Below are the code and all the weights of a small trained network. Each question names an input and a class and asks about switching units off, where a switched-off unit gives its printed mean instead of its output.

import numpy as np


def w(rows, s, z=0):
    codes = np.array(rows[::2]) - 128.0
    scale = np.full(codes.shape[1], s)
    scale[-1] = z or s
    return codes * scale


def f(y):
    return np.maximum(y, 0)


def log_softmax(a):
    a = a - a.max(-1, keepdims=True)
    return a - np.log(np.exp(a).sum(-1, keepdims=True))


def net(x, mask):
    res = np.array(x, float).reshape(1, 3) / 4 @ E
    y = f(res @ A[0][:, :-1].T + A[0][:, -1])
    res = res + np.where(mask, y, B[0][:, -1]) @ B[0][:, :-1]
    return log_softmax(res[-1] @ U[:, :-1].T + U[:, -1])


A, B = {}, {}
E = w([
[144,204,149,229],'x0',
[156,21,117,202],'x1',
[5,105,185,149],'x2',
],0.011)
A[0] = w([
[132,50,165,182,87],'N0',
[43,106,253,188,101],'N1',
[5,124,152,134,83],'N2',
[89,114,180,135,248],'N3',
[129,77,77,32,201],'N4',
[99,104,97,29,86],'N5',
[82,98,80,87,99],'N6',
[210,149,101,117,67],'N7',
[159,185,129,245,102],'N8',
[107,225,161,51,85],'N9',
[137,186,161,196,86],'N10',
[196,133,91,110,146],'N11',
[145,158,144,183,97],'N12',
[29,114,194,131,84],'N13',
[143,125,125,198,117],'N14',
[88,220,160,59,114],'N15',
[204,145,113,105,233],'N16',
[90,85,76,26,112],'N17',
[227,147,86,137,132],'N18',
[167,237,218,174,129],'N19',
[130,183,172,81,88],'N20',
[180,167,70,101,102],'N21',
[83,52,91,45,96],'N22',
[132,182,174,183,99],'N23',
[150,41,121,31,107],'N24',
[223,142,30,124,90],'N25',
[103,200,169,203,100],'N26',
[185,25,119,200,75],'N27',
[141,188,100,226,141],'N28',
[119,230,133,45,120],'N29',
[147,51,147,149,94],'N30',
[59,133,110,140,171],'N31',
[106,55,51,108,136],'N32',
[126,185,161,99,93],'N33',
[108,184,104,169,104],'N34',
[156,43,124,199,148],'N35',
[25,101,165,169,82],'N36',
[214,148,74,127,129],'N37',
[228,144,89,110,62],'N38',
],0.011,0.013)
B[0] = w([
[195,90,189,133,168],'N0',
[104,91,101,47,215],'N1',
[94,36,85,63,190],'N2',
[30,177,204,105,249],'N3',
[113,189,118,130,228],'N4',
[188,194,39,106,167],'N5',
[161,154,107,94,154],'N6',
[122,78,106,92,157],'N7',
[168,165,79,93,192],'N8',
[254,62,191,164,182],'N9',
[165,155,56,108,168],'N10',
[60,69,153,90,180],'N11',
[157,145,74,134,153],'N12',
[117,65,89,49,189],'N13',
[199,176,111,138,159],'N14',
[198,113,195,136,194],'N15',
[36,143,173,100,232],'N16',
[161,180,86,96,186],'N17',
[67,102,131,74,192],'N18',
[144,160,101,116,210],'N19',
[204,113,156,132,154],'N20',
[90,80,124,81,166],'N21',
[158,171,75,113,185],'N22',
[155,158,90,91,168],'N23',
[149,176,82,130,189],'N24',
[95,71,118,76,185],'N25',
[152,152,93,94,186],'N26',
[235,106,195,134,180],'N27',
[118,182,86,101,199],'N28',
[225,96,227,163,200],'N29',
[217,131,162,131,160],'N30',
[66,106,154,98,191],'N31',
[173,186,120,118,181],'N32',
[185,116,148,113,153],'N33',
[160,141,100,115,157],'N34',
[213,155,221,161,200],'N35',
[103,68,100,63,189],'N36',
[78,94,134,87,187],'N37',
[85,46,82,70,166],'N38',
],0.0094,0.014)
U = w([
[70,10,104,42,98],'0',
[214,92,218,119,135],'1',
[158,212,22,88,117],'2',
[7,190,217,119,250],'3',
[114,85,128,179,106],'4',
[127,74,107,140,103],'5',
[103,92,117,147,100],'6',
[80,171,84,178,108],'7',
],0.013,0.014)

Each question gives the input, the list of numbers given to net, and the class t.
The units are the neurons (one row each of A and B). Each row of codes is followed by its name. A weight is (code - 128) times the scale printed after its matrix; where a second scale follows, it is the last column's (A, B and U).
mask holds one flag per neuron, in row order. A switched-off neuron (its flag False) gives its mean, the last column of its row in B, instead of its output. The means were averaged over made-up inputs and are rounded, as every weight is.
A unit's drop is (log p(t) with every unit on - log p(t) with that unit switched off) / (log p(t) with every unit on - log p(t) with every unit switched off).
The circuit of an input: a set's keep is (log p(t) with only the set's units on - log p(t) with every unit switched off) / (log p(t) with every unit on - log p(t) with every unit switched off). Starting from the 12 units with the biggest drops (on a tie, the unit counted first), units are removed one at a time, each time the one whose removal leaves the highest keep (on an exact tie, the one counted first), for as long as the keep stays at least 0.8.
units of the circuit, in order: the units of the circuit, biggest drop first
k most important neurons: the k neurons with the biggest drops, biggest first
drop of u: that unit's drop, to one decimal
input [8,6,-3], class 2: units of the circuit, in order => [N28]
input [7,0,7], class 0: 3 most important neurons => [N1; N2; N36]
input [-8,8,-7], class 1: 3 most important neurons => [N27; N35; N30]
input [2,5,-5], class 0: 4 most important neurons => [N18; N29; N25; N38]
input [-8,7,-1], class 2: 2 most important neurons => [N24; N22]
input [3,3,1], class 3: 2 most important neurons => [N9; N29]
input [-1,-8,8], class 0: 4 most important neurons => [N2; N13; N1; N36]
input [5,-6,-2], class 1: 2 most important neurons => [N29; N9]
input [-1,3,-3], class 3: drop of N2 => 0.1
input [3,-2,2], class 3: drop of N5 => 0.2
input [6,-6,7], class 0: drop of N2 => 0.1
input [6,-3,5], class 2: drop of N26 => 0.1
input [7,-8,-4], class 1: 2 most important neurons => [N29; N9]
input [1,8,6], class 1: units of the circuit, in order => [N35]
